In the rows, 128 means zero.
Known rows:
trarudra: [125 125 137 126 141 130 142 139 125 147 160 126 111 123 148 125]
skidribel: [109 131 125 104  82 131 144 120 139  99 170  97 142 128 129 122]
tobi: [124 119 142 108 109 148 175 114 116 137 181  98 107 114 154 103]
tiver: [123 144 127 112  89 145 112 117 127 113 135 105 148 125 123 132]
dutres: [124 130 139 118 101 140 131 117 118 116 138 106 142 132 118 116]
tural: [133 127 130 126 131 127 112 135 126 117 109 136 133 130 126 125]
boda: [123 129 136 119 104 138 130 120 122 108 132 110 141 133 128 111]
graton: [133 117 126 133 129 118 142 117 129 131 140 125 121 123 144 132]
brevasik: [123 162 130 113  86 154 139 121 132 109 142 100 148 122 110 123]
piluk: [147 116 129 142 137 130 135 137 123 136 120 119 123 121 133 126]
gapus: [149 113 140 131 135 132 130 135 126 128 128 132 117 120 141 126]
grebros: [139 115 126 126 126 121 142 121 136 131 147 128 114 119 141 130]
fevis: [132 121 136 123 144 134 152 126 122 147 154 130 107 121 146 119]
kapore: [131 133 133 122 139 134 144 136 131 145 157 133 111 117 142 131]
nusom: [149 119 141 132 140 137 126 133 128 137 125 131 114 122 131 135]
livosus: [134 118 126 133 128 119 141 117 130 129 143 123 119 122 141 132]
briplel: [143 117 136 138 137 132 132 132 118 131 124 120 117 123 143 123]
mufu: [144 133 134 121 130 135 146 132 140 134 126 129 132 127 147 137]
trarak: [132 120 135 124 143 134 152 127 124 148 155 131 106 121 149 121]
gebrus: [150 135 129 145 141 122 129 149 134 142 132 129 129 126 122 132]
pleflil: [148 120 127 132 134 128 150 139 134 136 117 133 130 132 148 134]
zitubrem: [133 119 135 128 145 134 151 130 120 147 154 131 105 119 145 120]
druflok: [104 119 123 133 138 114  99 130 115 122 111 146 140 133 106 132]
bapil: [143 147 119 134 140 135 100 151 138 130  91 155 136 117 104 150]
bokul: [155 105 105  97 151 120  88 189 146 150  61 158 117  87 101 133]
brigra: [144 113 130 135 132 130 136 138 129 134 125 123 118 121 131 126]
skaplibros: [145 128 128 136 128 136 129 146 139 133 127 127 121 117 125 137]

Facts:
[babron, fistan] γ briplel
[bapil, brevasik, flusedri, nagolir, pligrefin, plinotar] γ sustum
[batu, gefupos, klabam] γ vido
[boda, trobon, ziflak] γ graton
[bogena, fopi, guta, lagrol, ragor] γ gebrus
[bokul, brutir, druflok, mubi] γ dropek
[bragrik, brigra, kesuklol, klipi] γ pulotil
[briflik, briplel, klatul, maklu, nusom, stedal, totin] γ livosus
[butron, losunas, riplikla, skidribel, sogres] γ trarudra
[dipi, luple, plikefes, rabobri, ribu, skibruvi, tiver] γ nanil
[dropek, dutres, totales] γ sabravo
[fati, fedra, tobi, tural] γ plidal
[fevis, tiko] γ liklur
[finem, graton, stenur] γ postel
[gapus, grebros, pomar, pulotil, tiflon, zelil] γ piluk
[gebrus, kapore, nanil, skaplibros, skipam, sustum, trarudra] γ pleruze
[graklik, kimudin, mufu, pleflil, timuze, vebruma, vobon] γ sudra
[grire, plidal, pludras] γ rufozil
[kitral, kliza, liklur, steflen, trarak] γ kuguk
[klokar, sudra, vido] γ tefan
[lisem] γ totales
[pliflam, voskil] γ grire
[pude, stetri, viplir, vogun, vumas, vutrel] γ braplen
[soflol, sufom, zitubrem] γ vutrel
[tubrodrem] γ maklu
Σ a <- babron, batu, brigra, butron, finem, fistan, fopi, gebrus, graklik, kimudin, kliza, kuguk, piluk, pleflil, plidal, postel, pulotil, skaplibros, sogres, stenur, timuze, totales, vutrel, zelil
Σ c <- bapil, bokul, bragrik, braplen, brutir, druflok, dutres, klipi, luple, mubi, nusom, pliflam, plikefes, ribu, sufom, sustum, tiver
Σ f <- boda, briplel, flusedri, gapus, klabam, nanil, pligrefin, plinotar, pude, stetri, tural, vebruma, viplir, vogun, voskil, vumas
Σ b <- bogena, briflik, dropek, graton, grebros, guta, kitral, klokar, lagrol, liklur, livosus, losunas, pludras, rabobri, riplikla, rufozil, sabravo, skibruvi, skidribel, skipam, steflen, sudra, tiflon, tubrodrem
Σ d <- brevasik, dipi, gefupos, kesuklol, maklu, mufu, pleruze, stedal, tefan, tiko, trobon, vido
Σ e <- fati, fedra, fevis, grire, kapore, klatul, lisem, nagolir, pomar, ragor, soflol, tobi, totin, trarak, trarudra, vobon, ziflak, zitubrem
babron ζ kesuklol
bapil ζ bokul, kliza
batu ζ plinotar, vobon, pulotil
boda ζ tiko, tobi
bokul ζ viplir
brevasik ζ tobi
brutir ζ plinotar
druflok ζ fati
dutres ζ tobi
fati ζ plinotar, butron
finem ζ tubrodrem
fopi ζ timuze, butron
kimudin ζ butron, tobi
kitral ζ pulotil
klatul ζ rabobri, tiflon
klipi ζ kimudin, rabobri
klokar ζ tobi
lagrol ζ butron, tobi
lisem ζ stetri, tobi
luple ζ guta
nagolir ζ plinotar
pleruze ζ vobon
pliflam ζ vobon
pligrefin ζ vobon
plikefes ζ stetri
plinotar ζ tobi
pomar ζ maklu, totin
pude ζ totin
pulotil ζ pomar
rabobri ζ tobi
riplikla ζ vumas
skidribel ζ tobi
skipam ζ plinotar, stetri, ziflak
soflol ζ viplir, tobi
stetri ζ tobi
tiko ζ lisem
timuze ζ stetri, butron
tiver ζ tobi
tural ζ guta, skidribel, plidal
viplir ζ butron
voskil ζ gapus, pomar
vumas ζ viplir, graklik

Rows:
[140 117 134 132 126 133 128 152 141 131 134 123 118 120 131 134] | sogres
[ 69 143 109 130 155 131 113 131 102 100  83 114 171 167 121 167] | batu
[130 131 118 119 113 124 124 120 145 122 144 128 122 114 143 149] | skibruvi
[156  99 101  95 146 121 100 194 143 145  62 152 117  83 116 130] | vumas
[140 129 131 128 121 135 111 133 127 128 118 122 128 113 150 138] | nanil
[124 121 128 119 139 135 143 121 138 132 121 128 124 127 135 138] | gefupos
[128 161 134 130 119 125 112 109 140 110 125 138 148 151 107 121] | tiko
[117 132 125 119 142 128 131 132 121 134 140 139 125 132 129 119] | klatul
[ 85 138 113 115  77 107 119  97 129 117 144 117 133 132  85  84] | lagrol
[140 177 143 108 141 179 162 139 120 136 116  77 121 156 175 140] | vobon
[130 145 122 127 131 129  83 137 139 121 102 144 146 128 116 152] | luple
[151 134 135 137 127 147 132 135 130 130 118 130 117 113 133 137] | flusedri
[147 118 139 130 130 131 147 136 131 130 118 130 126 130 160 127] | vebruma
[115 138 116 134 135 102 111 118 140 109 129 153 149 144 120 148] | kitral
[122 118 138 127 147 131 149 124 118 143 159 133 109 125 147 123] | ziflak
[ 92 159 141 134  92 131 140  64 111 111 170 114 139 172 110  77] | lisem
[131 132 130 126 135 128 103 131 126 123 108 139 136 134 109 130] | klipi
[137 137 136 123 147 128 143 140 129 152 162 136 113 118 136 126] | ragor
[140 127 136 133 152 121 143 124 133 143 157 153 114 128 140 125] | totin
[ 54 137 112 143 116  91 104  92 115  95 150 144 165 154 105 141] | skipam
[139 140 129 117 116 139 115 135 145 129 133 124 127 110 134 149] | dipi
[139 207 137 118 120 191 109 145 121 104  68  73 144 155 129 151] | pligrefin
[129 122 133 131 148 130 149 126 115 150 152 126 110 120 150 120] | grire
[125 108 130 125 142 132 140 120 126 131 112 133 119 132 142 130] | klabam
[143 131 130 126 126 138 106 133 136 128 121 133 124 116 133 153] | ribu

Now the same things, written a new way:
Known rows:
babron: [131 141 109 145 127  94 153 107 135 166 131 106 124 125 101 150 131 145
 124]
skaplibros: [144 137 139 119 144 128 119  90 144 181 131 107  85 127 133 162 120 153
 131]
kliza: [139 148 116 134 153  85 140 113 137 171 124 121 108 119 128 151 115 151
 133]
plidal: [135 151 113 134 160  74 127 122 156 167 126 130 103 115 123 155 118 134
 128]
steflen: [146 132 123 154 120  81 121 133 118 127 120 137 110 136 159 117 122 144
 134]
tubrodrem: [145 131 123 159 122  71 120 135 120 126 121 138 110 137 162 118 121 140
 131]
tiflon: [146 133 127 156 121  69 121 138 120 123 120 139 108 137 155 120 121 143
 131]
klokar: [ 93 130  94 120  28 145  68 165 121 131  43 155 182 148  84 107 130 194
 143]
livosus: [140 132 113 151 119  72 110 138 140 123 118 141 102 133 154 119 119 122
 125]
losunas: [153 115 135 154 104 139 103 113 132 114 152 136  71 140 157 140 119 152
 155]
bapil: [129 124 138 141 102 178 110 128 104 149 132  89  93 135 120 128 155 121
  77]
plikefes: [117 109 159 148 118 175 129  69 125 126 144 101 184 187 133 143 189  96
 167]
kesuklol: [136 117 152 118 180 124 132 153  96  73 122 135 135 113 144 114 134  88
 134]
gefupos: [156 113 100  87 140 147 114 145  80  94 114 109 160 109 159 126 128  96
 143]
brevasik: [ 73 125 202  97  88 227  57 177 109  75  65 158 163 128  60 117 169 149
  92]
stedal: [135 124 157 120 176 128 133 153 100  71 125 136 140 114 147 112 133  89
 139]
mufu: [128 129 123  76 154 135 133 146 103 103 119 107 137 123 153  83 128  94
 187]
soflol: [ 57  98 142 109 114 187 142 169 104 119  76 172 162  64  62 131 114 116
  86]
ragor: [132  96 166  66 189 181 126 108 114 130 161 139 126 106 137 124  94 112
 113]
grire: [132 126 149  85 181 116 143 149 133 112 154 169 133  95 121 138 115  84
 126]
trarak: [139 129 153  87 177 124 151 139 110 114 158 159 136  97 129 135 116 103
 134]
trarudra: [140 113 157  75 165 181 123 128 146 106 180 162  94 100 121 156 112  91
 146]
lisem: [ 71 127 179  97 122 164 120 134 118 101 145 200 235 146  45 144 155 131
 144]
briplel: [140 154 121 131 134  99 137 146 141 122 136 161 105 149 163 134  92 123
 116]
plinotar: [113 172 145 104  51 231  68 180 183  52  90 161 134 144  52  73 178 233
  83]
vebruma: [146 165  99  90 114 109 148 133 116 149 138 137 112 163 175 102  90 148
 162]
klabam: [166 147  75 108  98 126 129 131 103 139 133 135 135 148 181 137  90 154
 127]

Rows:
[137 118 102  77 144 138 114 152 115  97 112 115 142 111 152 110 125  69
 153] | tefan
[ 93 113 165 136  28 182  78 146 126 119  17 153 163 149  87 134 156 167
 128] | rabobri
[ 92 132 182  81 155 158 107 177 122 105  92 213 184  97  80 133 120 147
 123] | tobi
[129 116 140 118 162 121 131 149 105  78 125 138 131 133 133 121 129  57
 134] | maklu
[ 76 131 147 141 104 176  79 184 132 112  50 174 188 146  68 122 152 160
 117] | dutres
[ 96 104  75 182  73 151 193 145  90 143  92 116  71  97 142 126  73 108
  51] | vumas
[159  85 197  94 139 174 114 145 161 118 172  12 169  98 122 128 125  73
 107] | pleruze
[134 133 122 137 160 110 110 149 143 126 120 131 123 137 143 128 132  94
 126] | braplen
[146 119 143  91 159 121 173 131  82 121 165 168 134 129 112 140 118  89
 138] | totin
[ 62 153 158 141  69 162  97 149 140 102  99 212 210 194  78 131 134 182
 125] | stetri
[167 127 161  30 161 111 154 146 148 177 190  66 182  87 138 108  91 121
 164] | vobon
[153 130  55 157  72  97 189  91 100 175 151  85 106 203  42 158 153  82
 122] | pulotil
[166 112 169 144 140 114 134 155 158 163 171  30 192 122 131 127 124 124
 106] | pliflam
[136 140  81 110  94  70 109 133 139 148 113 119 109 143 158  93 109 125
 173] | sudra
[135 166  82  89 135  85 141 105 141 196 125 101 111 126 135 127 111 156
 176] | pleflil
[138 139 119 154 106 117 163 136 111 117 142 147 122 155 134 125 108 139
 108] | tural
[136  92 106 178  68 163 122 119 120 115 135 106  63 126 130 136 120 137
 128] | riplikla
[ 81 111 109 124 165 181 171 108 188  20 187 126 167  33  91  65 195 131
 130] | fati
[163 134  84 140 138 164 139 153 180  38 133  91 138 119  95  53 214 154
 138] | brutir
[166 136 134  58 134 209 134 142 173  39 185 101 111  77  64  68 203 154
 106] | nagolir
[145 133  95 160  78 119 188 117  73 125 158 140 117 208 111 133 116 111
 114] | voskil
[150 104 101 118 101 139 214 105  33 127 183 143 136 195  48 147 146  44
 127] | pomar

